Below are the code and all the weights of a small trained network. Each question names an input and a class and asks about switching units off, where a switched-off unit gives its printed mean instead of its output.

import numpy as np


def w(rows, s, z=0):
    codes = np.array(rows[::2]) - 128.0
    scale = np.full(codes.shape[1], s)
    scale[-1] = z or s
    return codes * scale


def norm(h):
    return h / np.sqrt((h * h).mean(-1, keepdims=True) + 1e-5)


def f(y):
    return y / 2 * (1 + np.tanh(0.7978845608 * (y + 0.044715 * y**3)))


def log_softmax(a):
    a = a - a.max(-1, keepdims=True)
    return a - np.log(np.exp(a).sum(-1, keepdims=True))


def net(x, mask):
    res = np.array(x, float).reshape(1, 5) / 4 @ E
    u = 0
    for l in range(2):
        y = f(norm(res) @ A[l][:, :-1].T + A[l][:, -1])
        res = res + np.where(mask[u : u + 6], y, B[l][:, -1]) @ B[l][:, :-1]
        u += 6
    return log_softmax(norm(res)[-1] @ U[:, :-1].T + U[:, -1])


A, B = {}, {}
E = w([
[131,221,109,139,122,99,212,29,78],'x0',
[143,107,40,103,79,166,158,245,99],'x1',
[133,111,134,133,127,130,128,119,111],'x2',
[18,128,131,169,93,87,124,143,96],'x3',
[121,142,131,121,128,130,129,141,139],'x4',
],0.011)
A[0] = w([
[116,141,168,135,149,169,17,111,136,102],'0.n1',
[131,67,99,120,82,150,94,194,140,87],'0.n2',
[7,104,114,147,105,84,118,142,110,218],'0.n3',
[118,75,185,128,147,99,30,125,193,202],'0.n4',
[141,170,70,138,80,173,188,135,87,1],'0.n5',
[172,142,112,150,168,133,128,171,174,154],'0.n6',
],0.012,0.0043)
B[0] = w([
[161,134,64,117,90,91,200,84,97,178],'0.n1',
[130,131,216,198,113,210,77,148,221,215],'0.n2',
[29,152,123,142,99,196,184,144,68,244],'0.n3',
[160,144,54,36,122,86,248,127,32,230],'0.n4',
[165,116,81,2,148,73,224,78,52,193],'0.n5',
[138,82,83,84,174,81,65,94,84,164],'0.n6',
],0.0095,0.011)
A[1] = w([
[87,207,150,110,123,116,157,36,102,189],'1.n1',
[204,78,145,96,119,142,146,151,177,185],'1.n2',
[238,198,131,111,130,76,155,79,160,154],'1.n3',
[61,160,128,116,2,28,177,128,85,4],'1.n4',
[116,93,197,164,178,57,119,116,137,63],'1.n5',
[177,109,110,110,78,61,185,40,125,104],'1.n6',
],0.0089,0.0034)
B[1] = w([
[140,88,153,173,213,155,63,117,184,254],'1.n1',
[153,143,87,155,151,104,81,88,165,176],'1.n2',
[77,156,187,134,8,96,106,124,120,204],'1.n3',
[152,98,96,144,226,105,133,132,133,228],'1.n4',
[110,190,139,94,155,105,171,166,71,119],'1.n5',
[134,147,132,101,88,150,130,193,130,231],'1.n6',
],0.016,0.0098)
U = w([
[208,164,90,19,47,68,137,122,101,253],'0',
[90,118,59,84,202,124,211,141,45,114],'1',
[181,100,61,139,128,146,4,131,187,131],'2',
[77,118,111,166,28,208,124,202,129,70],'3',
[105,174,218,142,71,102,31,91,148,119],'4',
[98,137,147,228,219,126,92,87,144,16],'5',
],0.017,0.0023)

Each question gives the input, the list of numbers given to net, and the class t.
The units are the neurons (one row each of A and B). Each row of codes is followed by its name. A weight is (code - 128) times the scale printed after its matrix; where a second scale follows, it is the last column's (A, B and U).
mask holds one flag per neuron, layer by layer. A switched-off neuron (its flag False) gives its mean, the last column of its row in B, instead of its output. The means were averaged over made-up inputs and are rounded, as every weight is.
A unit's drop is (log p(t) with every unit on - log p(t) with that unit switched off) / (log p(t) with every unit on - log p(t) with every unit switched off).
The circuit of an input: a set's keep is (log p(t) with only the set's units on - log p(t) with every unit switched off) / (log p(t) with every unit on - log p(t) with every unit switched off). Starting from all 12 units, units are removed one at a time, each time the one whose removal leaves the highest keep (on an exact tie, the one counted first), for as long as the keep stays at least 0.8.
units of the circuit, in order: the units of the circuit, biggest drop first
k most important neurons: the k neurons with the biggest drops, biggest first
k most important neurons of layer l: the k neurons of layer l with the biggest drops, biggest first
drop of u: that unit's drop, to one decimal
input [-1,2,1,-1,5], class 2: units of the circuit, in order => [0.n3]
input [0,-6,-1,0,4], class 0: 2 most important neurons => [0.n4 0.n3]
input [7,-2,3,0,-6], class 4: units of the circuit, in order => [0.n3 1.n3]
input [1,-8,6,-6,3], class 4: 3 most important neurons => [1.n3 0.n5 1.n1]
input [1,-8,0,-3,6], class 4: 3 most important neurons => [1.n3 1.n1 0.n5]
input [6,0,0,-4,-6], class 4: units of the circuit, in order => [0.n4 1.n3]
input [-7,0,-5,8,6], class 1: 3 most important neurons => [0.n4 1.n3 1.n4]
input [5,2,-2,-2,7], class 0: 2 most important neurons => [0.n5 0.n3]
input [-2,-8,2,-1,0], class 0: units of the circuit, in order => [0.n4 0.n3]
input [-5,5,6,-1,3], class 2: 3 most important neurons => [0.n3 1.n2 1.n3]
input [-6,0,8,6,-7], class 1: 2 most important neurons of layer 0 => [0.n4 0.n1]
input [3,0,4,-7,7], class 4: units of the circuit, in order => [1.n3 0.n4]
input [-7,7,-8,0,8], class 2: units of the circuit, in order => [0.n3 1.n2]
input [8,-4,-2,-4,8], class 4: 2 most important neurons => [1.n3 0.n3]
input [1,-4,-3,-8,-4], class 4: units of the circuit, in order => [1.n3]
input [0,-3,7,2,-5], class 1: 2 most important neurons of layer 0 => [0.n4 0.n2]
input [-5,-1,-7,-8,3], class 0: 2 most important neurons => [0.n4 1.n1]
input [0,2,-7,-1,5], class 2: 2 most important neurons of layer 0 => [0.n4 0.n3]
input [0,-8,-5,4,-5], class 1: 2 most important neurons of layer 0 => [0.n4 0.n2]
input [-1,-5,-8,1,-6], class 1: 2 most important neurons => [0.n4 1.n4]
input [-5,0,-8,6,-3], class 1: 3 most important neurons of layer 1 => [1.n3 1.n4 1.n6]
input [2,-8,-4,-2,6], class 4: 2 most important neurons => [1.n3 0.n3]
input [6,-3,7,1,6], class 5: most important neuron of layer 1 => [1.n1]
input [2,6,6,-7,-4], class 0: 2 most important neurons => [1.n1 0.n5]
input [4,-4,6,-2,0], class 4: drop of 1.n3 => 0.2
input [-3,7,-3,-3,0], class 2: drop of 0.n3 => 0.1
input [2,0,8,-4,4], class 4: drop of 0.n6 => 0.0
input [-1,7,2,-3,0], class 2: drop of 0.n2 => 0.1
input [6,-5,-4,-3,-4], class 4: most important neuron of layer 0 => [0.n3]
